Below are the code and all the weights of a small trained network. Each question names an input and a class and asks about switching units off, where a switched-off unit gives its printed mean instead of its output.

import numpy as np


def w(rows, s, z=0):
    codes = np.array(rows[::2]) - 128.0
    scale = np.full(codes.shape[1], s)
    scale[-1] = z or s
    return codes * scale


def f(y):
    return np.maximum(y, 0)


def log_softmax(a):
    a = a - a.max(-1, keepdims=True)
    return a - np.log(np.exp(a).sum(-1, keepdims=True))


def net(x, mask):
    res = np.array(x, float).reshape(1, 7) / 4 @ E
    y = f(res @ A[0][:, :-1].T + A[0][:, -1])
    res = res + np.where(mask, y, B[0][:, -1]) @ B[0][:, :-1]
    return log_softmax(res[-1] @ U[:, :-1].T + U[:, -1])


A, B = {}, {}
E = w([
[2,189,140,97,134,64,114,52,95,233],'x0',
[95,121,79,232,50,101,23,151,111,103],'x1',
[125,55,95,182,77,134,189,41,195,224],'x2',
[174,168,168,145,102,113,107,85,170,100],'x3',
[129,121,129,133,130,126,124,122,126,126],'x4',
[46,87,140,25,54,120,138,154,185,60],'x5',
[134,134,152,158,137,109,119,95,150,94],'x6',
],0.01)
A[0] = w([
[61,168,147,97,127,115,54,57,89,196,110],'N1',
[186,101,95,121,126,153,132,111,125,61,81],'N2',
[58,95,154,107,97,76,122,198,201,71,112],'N3',
[176,168,115,183,147,177,130,82,92,169,75],'N4',
[152,55,71,174,66,194,195,81,220,205,108],'N5',
[194,55,100,104,107,156,58,163,163,107,115],'N6',
[135,211,142,73,174,128,76,203,74,44,127],'N7',
[171,123,185,73,197,172,255,72,130,155,115],'N8',
[93,82,124,81,105,108,135,120,177,95,82],'N9',
[118,158,53,228,38,86,129,161,80,97,108],'N10',
[190,147,105,211,210,135,95,117,103,180,127],'N11',
[128,190,169,173,162,164,119,176,102,130,142],'N12',
[144,159,150,136,100,105,163,112,127,110,249],'N13',
[90,113,153,76,26,176,125,95,195,107,110],'N14',
[175,136,111,171,173,162,129,207,187,134,94],'N15',
[95,82,75,195,29,129,74,92,54,90,116],'N16',
[188,152,45,140,27,125,64,124,98,169,113],'N17',
[86,140,130,134,93,68,149,70,112,176,107],'N18',
[183,50,93,175,122,215,155,137,146,74,118],'N19',
[129,73,50,100,170,93,116,138,90,148,250],'N20',
[129,96,156,183,59,87,133,151,120,159,118],'N21',
],0.0082,0.011)
B[0] = w([
[178,180,135,34,147,75,176,138,91,92,212],'N1',
[187,193,49,156,161,113,162,140,123,114,168],'N2',
[108,122,100,104,184,159,77,203,199,161,190],'N3',
[75,139,120,119,254,126,118,159,163,194,173],'N4',
[142,32,40,138,185,89,84,33,83,158,238],'N5',
[149,146,156,74,143,84,153,139,108,140,191],'N6',
[178,23,85,136,129,155,53,1,124,145,248],'N7',
[67,150,158,132,31,242,162,116,87,75,233],'N8',
[104,181,119,145,208,154,92,171,113,152,161],'N9',
[84,170,88,173,83,162,161,101,70,109,200],'N10',
[116,123,144,60,182,168,112,227,214,200,218],'N11',
[102,96,149,188,112,114,74,108,150,189,186],'N12',
[124,98,216,210,41,110,113,171,142,139,230],'N13',
[101,98,89,119,193,137,161,173,157,197,187],'N14',
[153,168,116,76,153,102,148,145,124,96,176],'N15',
[76,177,151,154,114,177,173,114,130,62,201],'N16',
[146,122,146,131,109,186,156,123,133,126,180],'N17',
[168,184,126,100,126,58,112,138,101,145,193],'N18',
[173,177,164,94,146,58,209,127,86,148,213],'N19',
[163,122,175,200,26,80,159,125,188,131,234],'N20',
[98,119,161,128,94,161,115,104,114,123,161],'N21',
],0.0083,0.013)
U = w([
[151,89,119,118,155,130,88,46,117,130,107],'0',
[114,161,137,106,182,182,122,219,194,170,84],'1',
[104,191,153,124,111,245,177,115,99,63,91],'2',
[192,199,151,69,150,51,167,153,93,79,82],'3',
[146,130,176,128,92,121,141,146,175,128,251],'4',
],0.011)

Each question gives the input, the list of numbers given to net, and the class t.
The units are the neurons (one row each of A and B). Each row of codes is followed by its name. A weight is (code - 128) times the scale printed after its matrix; where a second scale follows, it is the last column's (A, B and U).
mask holds one flag per neuron, in row order. A switched-off neuron (its flag False) gives its mean, the last column of its row in B, instead of its output. The means were averaged over made-up inputs and are rounded, as every weight is.
A unit's drop is (log p(t) with every unit on - log p(t) with that unit switched off) / (log p(t) with every unit on - log p(t) with every unit switched off).
The circuit of an input: a set's keep is (log p(t) with only the set's units on - log p(t) with every unit switched off) / (log p(t) with every unit on - log p(t) with every unit switched off). Starting from the 12 units with the biggest drops (on a tie, the unit counted first), units are removed one at a time, each time the one whose removal leaves the highest keep (on an exact tie, the one counted first), for as long as the keep stays at least 0.8.
circuit, biggest first: the units of the circuit, biggest drop first
unit that matters most: the unit with the biggest drop
top k neurons: the k neurons with the biggest drops, biggest first
drop when u is switched off: that unit's drop, to one decimal
input [-1,4,-3,8,-4,6,5], class 1: unit that matters most	N3
input [6,-8,-7,4,0,1,-4], class 2: top 2 neurons	(N8 N5)
input [-1,-7,3,-4,7,5,3], class 2: top 2 neurons	(N8 N11)
input [-6,3,-6,3,-6,3,8], class 0: top 2 neurons	(N7 N1)
input [0,7,-5,-7,-5,7,7], class 1: top 2 neurons	(N3 N8)
input [-2,6,-6,-1,-3,-8,0], class 1: top 3 neurons	(N11 N5 N4)
input [-6,6,-7,-7,8,8,8], class 1: top 2 neurons	(N3 N5)
input [-4,5,-4,0,-4,1,3], class 2: top 2 neurons	(N5 N10)
input [-6,-7,5,6,-2,-8,2], class 1: top 2 neurons	(N11 N4)
input [0,7,5,-6,6,5,-5], class 2: top 2 neurons	(N16 N10)
input [0,-4,-6,-6,6,-7,0], class 1: top 2 neurons	(N11 N5)
input [-4,4,-2,6,6,-6,-7], class 1: top 2 neurons	(N11 N4)
input [4,-8,5,8,-1,-2,5], class 2: drop when N7 is switched off	0.1
input [6,4,0,-5,1,4,5], class 3: drop when N8 is switched off	0.2
input [7,-2,-4,5,-7,7,7], class 1: drop when N14 is switched off	0.5
input [-7,-2,2,8,-4,-4,-4], class 3: circuit, biggest first	(N19)
